Below is a small trained network, with its code and all its weights. Each question gives an input and a target symbol and asks what happens when units are switched off, that is, made to give their printed mean instead of their output.

import numpy as np


def w(rows, s, z=0):
    codes = np.array(rows[::2]) - 128.0
    scale = np.full(codes.shape[1], s)
    scale[-1] = z or s
    return codes * scale


def f(y):
    return np.maximum(y, 0)


def softmax(a):
    e = np.exp(a - a.max(-1, keepdims=True))
    return e / e.sum(-1, keepdims=True)


def log_softmax(a):
    a = a - a.max(-1, keepdims=True)
    return a - np.log(np.exp(a).sum(-1, keepdims=True))


def net(x, mask):
    ids = ['αγδθξπσψ'.index(c) for c in x.split()]
    T = len(ids)
    res = E[ids] + P[:T]
    r = res
    for j in range(3):
        rows = slice(3 * j, 3 * j + 3)
        q, k, v = (r @ M[0][rows].T for M in (Q, K, V))
        z = softmax(np.where(np.tri(T) > 0, q @ k.T / 3**0.5, -1e9)) @ v
        o = O[0][rows]
        res = res + np.where(mask[j], z, o[:, -1]) @ o[:, :-1]
    y = f(res @ A[0][:, :-1].T + A[0][:, -1])
    res = res + np.where(mask[3:7], y, B[0][:, -1]) @ B[0][:, :-1]
    return log_softmax(res[-1] @ U[:, :-1].T + U[:, -1])


Q, K, V, O, A, B = {}, {}, {}, {}, {}, {}
E = w([
[3,109,157],'α',
[91,176,169],'γ',
[18,93,117],'δ',
[92,122,223],'θ',
[144,58,132],'ξ',
[144,97,113],'π',
[154,72,105],'σ',
[165,144,196],'ψ',
],0.022)
P = w([
[73,46,127],'0',
[107,3,51],'1',
[127,3,46],'2',
[147,18,49],'3',
[164,34,52],'4',
[178,49,55],'5',
[187,59,65],'6',
[197,77,62],'7',
[202,80,56],'8',
[206,85,62],'9',
],0.0042)
Q[0] = w([
[194,26,120],'h0',
[206,27,133],'h0',
[3,122,63],'h0',
[148,136,151],'h1',
[131,42,248],'h1',
[146,146,178],'h1',
[123,157,207],'h2',
[141,232,63],'h2',
[166,31,196],'h2',
],0.021)
K[0] = w([
[245,149,114],'h0',
[234,164,101],'h0',
[91,27,166],'h0',
[108,138,112],'h1',
[145,225,71],'h1',
[114,175,70],'h1',
[162,101,200],'h2',
[49,82,113],'h2',
[252,137,146],'h2',
],0.023)
V[0] = w([
[179,55,185],'h0',
[143,8,168],'h0',
[113,221,95],'h0',
[176,135,105],'h1',
[134,30,149],'h1',
[137,116,193],'h1',
[108,134,202],'h2',
[151,94,119],'h2',
[87,205,76],'h2',
],0.013)
O[0] = w([
[224,209,39,176],'h0',
[193,143,3,254],'h0',
[62,108,247,33],'h0',
[180,72,75,62],'h1',
[111,212,13,178],'h1',
[162,211,140,190],'h1',
[128,234,195,203],'h2',
[187,73,139,145],'h2',
[1,160,55,13],'h2',
],0.0091,0.0086)
A[0] = w([
[122,75,254,93],'n0',
[15,141,85,74],'n1',
[197,143,134,1],'n2',
[197,244,35,134],'n3',
],0.0078,0.013)
B[0] = w([
[121,141,92,153],'n0',
[187,108,130,142],'n1',
[178,52,253,145],'n2',
[93,123,122,254],'n3',
],0.031,0.027)
U = w([
[218,254,108,127],'α',
[80,129,206,75],'γ',
[182,114,97,91],'δ',
[39,214,110,139],'θ',
[27,60,143,141],'ξ',
[118,155,35,127],'π',
[54,87,83,89],'σ',
[54,106,178,255],'ψ',
],0.011,0.0085)

Each question gives the input, a string of symbols that net reads in full, and the target symbol t.
The units are the heads (3 rows each of Q, K, V and O) and the neurons (one row each of A and B). Each row of codes is followed by its name. A weight is (code - 128) times the scale printed after its matrix; where a second scale follows, it is the last column's (O, A, B and U).
mask holds one flag per unit, heads first, then neurons. A switched-off unit (its flag False) gives its mean, the last column of its rows in O or B, instead of its output. The means were averaged over made-up inputs and are rounded, as every weight is.
A unit's drop is (log p(t) with every unit on - log p(t) with that unit switched off) / (log p(t) with every unit on - log p(t) with every unit switched off).
The circuit of an input: a set's keep is (log p(t) with only the set's units on - log p(t) with every unit switched off) / (log p(t) with every unit on - log p(t) with every unit switched off). Starting from all 7 units, units are removed one at a time, each time the one whose removal leaves the highest keep (on an exact tie, the one counted first), for as long as the keep stays at least 0.8.
units of the circuit, in order: the units of the circuit, biggest drop first
most important unit: the unit with the biggest drop
top k neurons: the k neurons with the biggest drops, biggest first
drop when u is switched off: that unit's drop, to one decimal
input π π θ θ δ θ, target θ: top 2 neurons -> [n3, n2]
input ψ θ α δ α σ α σ, target σ: most important unit -> n3
input σ α ξ, target σ: top 2 neurons -> [n3, n2]
input θ θ δ, target θ: units of the circuit, in order -> [h2, h1]
input δ α ξ γ γ α ψ, target ψ: units of the circuit, in order -> [n2, h0, n3]
input θ δ α θ ψ δ ψ, target ψ: units of the circuit, in order -> [n3, n2, h0]
input δ θ π α θ α σ θ π θ, target π: units of the circuit, in order -> [n2, h1]
input δ δ θ π θ δ ξ θ θ ξ, target ξ: top 2 neurons -> [n3, n2]
input α θ θ α α γ θ π α σ, target ξ: top 2 neurons -> [n3, n2]
input θ δ σ α δ σ θ π σ ξ, target σ: units of the circuit, in order -> [n3, h0, h1, n2]
input θ θ γ σ θ θ θ θ π, target σ: units of the circuit, in order -> [n3, h2, h0, n1]
input ψ θ θ δ γ π, target σ: units of the circuit, in order -> [n3, h0, h2, n1]
input ξ ξ θ, target ξ: top 3 neurons -> [n3, n2, n0]
input δ δ α, target δ: units of the circuit, in order -> [n1, n3, h0, h2]
input δ δ θ γ θ, target α: top 2 neurons -> [n3, n0]
input ψ α π γ γ ψ σ, target ψ: top 3 neurons -> [n3, n2, n0]
input δ γ θ δ α θ ψ, target γ: top 2 neurons -> [n2, n0]
input π θ α, target π: top 3 neurons -> [n3, n2, n1]
input σ α ξ γ π π θ ψ θ, target α: top 3 neurons -> [n3, n2, n0]
input α π θ θ ξ γ σ σ ξ, target δ: most important unit -> h2
input σ θ ξ δ π ξ δ π γ ψ, target γ: most important unit -> n2
input δ σ θ, target σ: top 2 neurons -> [n3, n0]
input δ δ δ, target δ: top 3 neurons -> [n1, n3, n0]
input δ δ θ α, target θ: drop when n3 is switched off -> -0.1
input ξ δ θ π α, target π: drop when h1 is switched off -> 0.6
input δ θ α δ ξ σ θ, target σ: drop when n3 is switched off -> 0.7
input α θ δ, target θ: top neuron -> [n2]
